Here is a tiny trained network, its code and every weight. The questions are about switching its units off for an input and a class, where a switched-off unit gives its printed mean instead of its output.

import numpy as np


def w(rows, s, z=0):
    codes = np.array(rows[::2]) - 128.0
    scale = np.full(codes.shape[1], s)
    scale[-1] = z or s
    return codes * scale


def norm(h):
    return h / np.sqrt((h * h).mean(-1, keepdims=True) + 1e-5)


def f(y):
    return np.maximum(y, 0)


def log_softmax(a):
    a = a - a.max(-1, keepdims=True)
    return a - np.log(np.exp(a).sum(-1, keepdims=True))


def net(x, mask):
    res = np.array(x, float).reshape(1, 7) / 4 @ E
    u = 0
    for l in range(2):
        y = f(norm(res) @ A[l][:, :-1].T + A[l][:, -1])
        res = res + np.where(mask[u : u + 9], y, B[l][:, -1]) @ B[l][:, :-1]
        u += 9
    return log_softmax(norm(res)[-1] @ U[:, :-1].T + U[:, -1])


A, B = {}, {}
E = w([
[73,163,61,131,199,137,35,57,153],'x0',
[140,145,188,24,114,115,101,159,32],'x1',
[50,119,136,129,62,154,26,212,176],'x2',
[115,2,25,74,80,103,119,154,134],'x3',
[163,203,30,233,65,144,213,13,89],'x4',
[105,80,182,111,89,131,159,12,178],'x5',
[119,118,152,120,127,225,89,189,85],'x6',
],0.0056)
A[0] = w([
[214,114,51,56,173,181,89,234,8,123],'0.n1',
[235,35,114,145,106,145,211,175,59,255],'0.n2',
[194,214,164,146,219,180,119,135,163,56],'0.n3',
[83,184,111,128,68,211,66,134,117,99],'0.n4',
[137,72,174,86,64,105,183,96,123,140],'0.n5',
[141,213,207,131,160,132,76,25,91,206],'0.n6',
[147,105,86,132,93,185,107,33,142,166],'0.n7',
[101,126,141,187,93,107,126,255,194,121],'0.n8',
[96,129,58,54,171,79,120,158,185,100],'0.n9',
],0.0074,0.0045)
B[0] = w([
[125,102,179,137,81,75,110,134,11,217],'0.n1',
[174,130,203,45,157,145,106,109,112,253],'0.n2',
[184,75,224,117,139,136,161,132,192,186],'0.n3',
[75,156,129,18,124,133,104,25,118,177],'0.n4',
[136,53,110,62,125,163,97,43,154,196],'0.n5',
[87,141,61,237,175,143,203,180,179,248],'0.n6',
[139,246,106,84,123,178,135,129,118,200],'0.n7',
[2,138,223,170,38,177,199,135,111,206],'0.n8',
[149,124,98,97,90,79,67,160,178,184],'0.n9',
],0.0084,0.0069)
A[1] = w([
[116,109,150,147,171,254,175,142,169,57],'1.n1',
[58,185,85,159,131,167,148,58,110,132],'1.n2',
[141,79,83,74,216,78,131,143,80,57],'1.n3',
[200,139,165,119,165,109,230,165,15,127],'1.n4',
[111,79,141,105,81,25,63,182,177,121],'1.n5',
[180,114,133,109,151,69,104,149,52,111],'1.n6',
[107,181,183,187,244,108,148,135,163,252],'1.n7',
[41,124,128,253,94,106,195,122,99,117],'1.n8',
[103,193,136,84,123,88,61,156,165,37],'1.n9',
],0.009,0.0024)
B[1] = w([
[179,108,201,170,88,71,85,115,81,214],'1.n1',
[94,173,88,92,114,214,144,157,62,223],'1.n2',
[93,131,170,170,2,130,152,151,70,160],'1.n3',
[176,155,67,212,132,98,36,97,176,227],'1.n4',
[124,65,109,133,168,205,194,97,210,208],'1.n5',
[70,183,105,182,97,23,134,151,62,176],'1.n6',
[159,90,161,167,191,85,192,181,252,254],'1.n7',
[30,144,171,109,90,108,123,239,120,213],'1.n8',
[101,92,39,111,173,137,98,146,202,169],'1.n9',
],0.009,0.0077)
U = w([
[145,120,83,110,207,78,164,165,61,2],'0',
[130,53,195,32,76,188,141,66,128,211],'1',
[54,186,115,68,113,196,75,154,89,28],'2',
[193,246,20,154,147,145,138,69,60,148],'3',
[35,224,152,204,149,150,215,235,187,201],'4',
[92,129,196,144,37,58,25,198,7,189],'5',
[231,136,229,239,183,52,128,169,192,154],'6',
[106,42,57,94,172,123,58,158,206,63],'7',
],0.012,0.0069)

Each question gives the input, the list of numbers given to net, and the class t.
The units are the neurons (one row each of A and B). Each row of codes is followed by its name. A weight is (code - 128) times the scale printed after its matrix; where a second scale follows, it is the last column's (A, B and U).
mask holds one flag per neuron, layer by layer. A switched-off neuron (its flag False) gives its mean, the last column of its row in B, instead of its output. The means were averaged over made-up inputs and are rounded, as every weight is.
A unit's drop is (log p(t) with every unit on - log p(t) with that unit switched off) / (log p(t) with every unit on - log p(t) with every unit switched off).
The circuit of an input: a set's keep is (log p(t) with only the set's units on - log p(t) with every unit switched off) / (log p(t) with every unit on - log p(t) with every unit switched off). Starting from the 12 units with the biggest drops (on a tie, the unit counted first), units are removed one at a time, each time the one whose removal leaves the highest keep (on an exact tie, the one counted first), for as long as the keep stays at least 0.8.
circuit, biggest first: the units of the circuit, biggest drop first
top k neurons: the k neurons with the biggest drops, biggest first
k most important neurons of layer l: the k neurons of layer l with the biggest drops, biggest first
input [-5,0,-3,1,7,-4,-2], class 3: circuit, biggest first -> [1.n7]
input [-6,-3,-1,0,6,-6,-6], class 3: circuit, biggest first -> [0.n6, 1.n7]
input [7,-3,6,0,2,4,-1], class 2: circuit, biggest first -> [0.n4, 1.n7]
input [6,3,-4,6,-6,2,1], class 5: 3 most important neurons of layer 1 -> [1.n3, 1.n6, 1.n7]
input [-7,-2,0,7,-7,-3,0], class 1: top 2 neurons -> [1.n5, 0.n8]
input [7,-1,-8,3,-3,0,1], class 4: 3 most important neurons of layer 0 -> [0.n5, 0.n2, 0.n6]
input [6,0,1,7,4,-2,6], class 2: top 3 neurons -> [0.n4, 0.n7, 1.n1]
input [2,5,-1,-1,-3,7,-5], class 7: 2 most important neurons of layer 0 -> [0.n5, 0.n8]
input [-4,-5,-5,-2,7,7,-5], class 3: top 2 neurons -> [0.n8, 0.n7]
input [0,4,-2,-7,-2,7,6], class 6: top 2 neurons -> [1.n1, 0.n3]
input [-6,5,1,-7,-8,7,-1], class 6: 3 most important neurons of layer 0 -> [0.n6, 0.n4, 0.n9]
input [-4,0,-8,6,-3,2,2], class 5: circuit, biggest first -> [1.n6, 0.n1]
input [5,0,6,2,3,-2,-8], class 7: top 2 neurons -> [0.n9, 1.n9]
input [-1,0,1,-5,0,-7,-4], class 6: circuit, biggest first -> [0.n3]
input [0,-1,-2,-2,-5,-3,7], class 5: top 2 neurons -> [0.n1, 1.n7]
input [-4,7,0,-3,-7,5,-7], class 1: top 2 neurons -> [0.n5, 1.n7]
input [-2,-5,3,1,-5,8,1], class 1: 2 most important neurons of layer 0 -> [0.n6, 0.n5]
input [-4,6,-4,3,-1,0,-7], class 5: top 4 neurons -> [1.n6, 1.n3, 1.n7, 0.n3]
input [-6,-8,-3,0,-6,6,1], class 1: 2 most important neurons of layer 0 -> [0.n5, 0.n6]
input [-2,0,-3,-3,0,-8,6], class 5: top neuron -> [0.n1]
input [7,-5,0,-8,-5,-7,2], class 6: top 2 neurons -> [0.n3, 1.n1]
input [5,6,-8,-8,-5,-7,2], class 6: top 2 neurons -> [0.n3, 1.n4]
input [8,-4,0,3,4,2,-1], class 3: 2 most important neurons of layer 0 -> [0.n7, 0.n8]
